Here is a tiny trained network, its code and every weight. The questions are about switching its units off for an input and a class, where a switched-off unit gives its printed mean instead of its output.

import numpy as np


def w(rows, s, z=0):
    codes = np.array(rows[::2]) - 128.0
    scale = np.full(codes.shape[1], s)
    scale[-1] = z or s
    return codes * scale


def norm(h):
    return h / np.sqrt((h * h).mean(-1, keepdims=True) + 1e-5)


def f(y):
    return y / 2 * (1 + np.tanh(0.7978845608 * (y + 0.044715 * y**3)))


def log_softmax(a):
    a = a - a.max(-1, keepdims=True)
    return a - np.log(np.exp(a).sum(-1, keepdims=True))


def net(x, mask):
    res = np.array(x, float).reshape(1, 2) / 4 @ E
    u = 0
    for l in range(3):
        y = f(norm(res) @ A[l][:, :-1].T + A[l][:, -1])
        res = res + np.where(mask[u : u + 10], y, B[l][:, -1]) @ B[l][:, :-1]
        u += 10
    return log_softmax(norm(res)[-1] @ U[:, :-1].T + U[:, -1])


A, B = {}, {}
E = w([
[67,147,158,200,57,147,121],'x0',
[181,96,253,186,108,153,165],'x1',
],0.0052)
A[0] = w([
[103,163,77,75,127,94,62,129],'L0N0',
[116,106,103,141,96,148,111,2],'L0N1',
[77,166,101,197,71,169,134,117],'L0N2',
[79,132,204,144,91,136,102,48],'L0N3',
[117,130,212,198,74,164,146,10],'L0N4',
[171,120,205,235,60,166,128,120],'L0N5',
[182,61,166,102,193,136,233,109],'L0N6',
[172,156,66,90,172,79,137,107],'L0N7',
[198,3,178,78,177,129,145,33],'L0N8',
[141,129,98,79,145,99,129,147],'L0N9',
],0.005,0.00099)
B[0] = w([
[194,141,89,131,79,112,53,190],'L0N0',
[184,117,143,143,145,64,120,123],'L0N1',
[154,86,237,94,120,86,148,185],'L0N2',
[133,147,148,173,61,149,132,166],'L0N3',
[181,158,68,142,113,157,200,220],'L0N4',
[106,181,2,139,156,130,164,255],'L0N5',
[33,88,174,151,160,88,30,194],'L0N6',
[127,123,105,225,86,167,147,185],'L0N7',
[54,100,192,149,160,118,116,196],'L0N8',
[142,122,130,154,94,197,117,158],'L0N9',
],0.0046,0.0049)
A[1] = w([
[140,135,161,139,140,152,86,125],'L1N0',
[137,85,173,52,170,173,114,230],'L1N1',
[123,101,97,115,146,148,115,9],'L1N2',
[108,160,170,126,105,118,76,139],'L1N3',
[139,117,82,66,149,164,117,109],'L1N4',
[144,86,188,129,254,135,113,192],'L1N5',
[152,161,114,90,189,88,155,193],'L1N6',
[171,144,128,186,211,148,160,7],'L1N7',
[83,128,98,112,164,117,88,255],'L1N8',
[122,146,130,101,117,162,128,91],'L1N9',
],0.0069,0.00097)
B[1] = w([
[85,116,99,99,135,107,167,130],'L1N0',
[17,118,135,196,73,78,173,151],'L1N1',
[143,159,125,137,132,109,120,138],'L1N2',
[93,100,167,60,137,39,134,149],'L1N3',
[161,204,127,141,103,170,92,176],'L1N4',
[56,3,186,206,166,119,152,255],'L1N5',
[106,66,161,138,86,217,142,129],'L1N6',
[79,104,92,99,101,101,57,184],'L1N7',
[181,186,230,156,153,164,166,223],'L1N8',
[135,115,130,141,132,117,146,117],'L1N9',
],0.0048,0.0029)
A[2] = w([
[138,50,131,140,235,207,140,84],'L2N0',
[159,141,44,141,172,178,109,122],'L2N1',
[97,205,105,121,121,155,162,159],'L2N2',
[1,87,228,136,114,68,103,168],'L2N3',
[108,192,114,204,99,184,237,113],'L2N4',
[48,55,201,115,129,134,193,3],'L2N5',
[154,192,72,86,132,116,95,152],'L2N6',
[147,153,156,189,71,142,146,163],'L2N7',
[99,176,166,88,84,96,93,97],'L2N8',
[193,93,172,67,81,83,122,161],'L2N9',
],0.0066,0.0024)
B[2] = w([
[97,157,185,120,54,55,63,162],'L2N0',
[139,100,127,106,95,182,127,198],'L2N1',
[118,87,195,127,131,117,172,189],'L2N2',
[188,104,86,108,114,235,170,250],'L2N3',
[111,248,253,124,93,76,192,254],'L2N4',
[74,112,81,163,227,75,166,182],'L2N5',
[150,119,157,154,205,132,194,203],'L2N6',
[115,175,130,75,142,109,118,194],'L2N7',
[100,97,135,129,153,70,108,141],'L2N8',
[62,161,102,134,110,129,109,128],'L2N9',
],0.006,0.0057)
U = w([
[111,236,203,126,86,91,195,188],'0',
[71,51,146,184,185,145,151,199],'1',
[145,127,129,117,116,107,112,2],'2',
[232,178,94,128,183,209,124,181],'3',
[135,126,177,147,69,166,24,84],'4',
[74,93,64,41,48,121,104,152],'5',
[155,122,124,122,111,91,112,14],'6',
[108,171,103,97,209,6,92,118],'7',
],0.015,0.0065)

Each question gives the input, the list of numbers given to net, and the class t.
The units are the neurons (one row each of A and B). Each row of codes is followed by its name. A weight is (code - 128) times the scale printed after its matrix; where a second scale follows, it is the last column's (A, B and U).
mask holds one flag per neuron, layer by layer. A switched-off neuron (its flag False) gives its mean, the last column of its row in B, instead of its output. The means were averaged over made-up inputs and are rounded, as every weight is.
A unit's drop is (log p(t) with every unit on - log p(t) with that unit switched off) / (log p(t) with every unit on - log p(t) with every unit switched off).
unit that matters most: the unit with the biggest drop
k most important neurons: the k neurons with the biggest drops, biggest first
k most important neurons of layer l: the k neurons of layer l with the biggest drops, biggest first
drop of u: that unit's drop, to one decimal
input [3,-3], class 5: unit that matters most	L0N5
input [6,-3], class 5: 2 most important neurons of layer 0	L0N2; L0N5
input [8,-6], class 5: 2 most important neurons	L0N5; L2N4
input [4,-8], class 7: 4 most important neurons of layer 2	L2N3; L2N4; L2N8; L2N6
input [3,-7], class 3: 4 most important neurons of layer 0	L0N6; L0N8; L0N0; L0N3
input [8,-4], class 5: 2 most important neurons of layer 1	L1N3; L1N5
input [3,-4], class 7: 3 most important neurons	L1N5; L0N0; L0N8
input [-7,-1], class 1: 2 most important neurons	L0N5; L1N5
input [-1,8], class 1: 3 most important neurons of layer 0	L0N6; L0N7; L0N8
input [7,-8], class 7: 2 most important neurons of layer 0	L0N8; L0N6
input [-5,-2], class 3: 2 most important neurons	L0N2; L0N7
input [7,-5], class 5: 4 most important neurons	L0N5; L2N4; L0N2; L2N3
input [7,-6], class 5: 3 most important neurons of layer 2	L2N4; L2N3; L2N8
input [-2,-1], class 3: unit that matters most	L1N5
input [1,-5], class 3: 2 most important neurons	L2N4; L0N0
input [1,-1], class 5: 3 most important neurons	L0N5; L0N2; L0N0
input [-1,4], class 1: 2 most important neurons	L0N6; L0N8
input [2,-2], class 5: 4 most important neurons	L0N5; L0N2; L2N4; L0N4
input [-8,-3], class 4: 2 most important neurons of layer 2	L2N0; L2N3
input [7,-7], class 5: 2 most important neurons of layer 1	L1N3; L1N4
input [-6,-2], class 4: drop of L2N4	0.1
input [-6,-6], class 3: drop of L1N4	0.0
input [6,-4], class 5: drop of L2N4	0.3
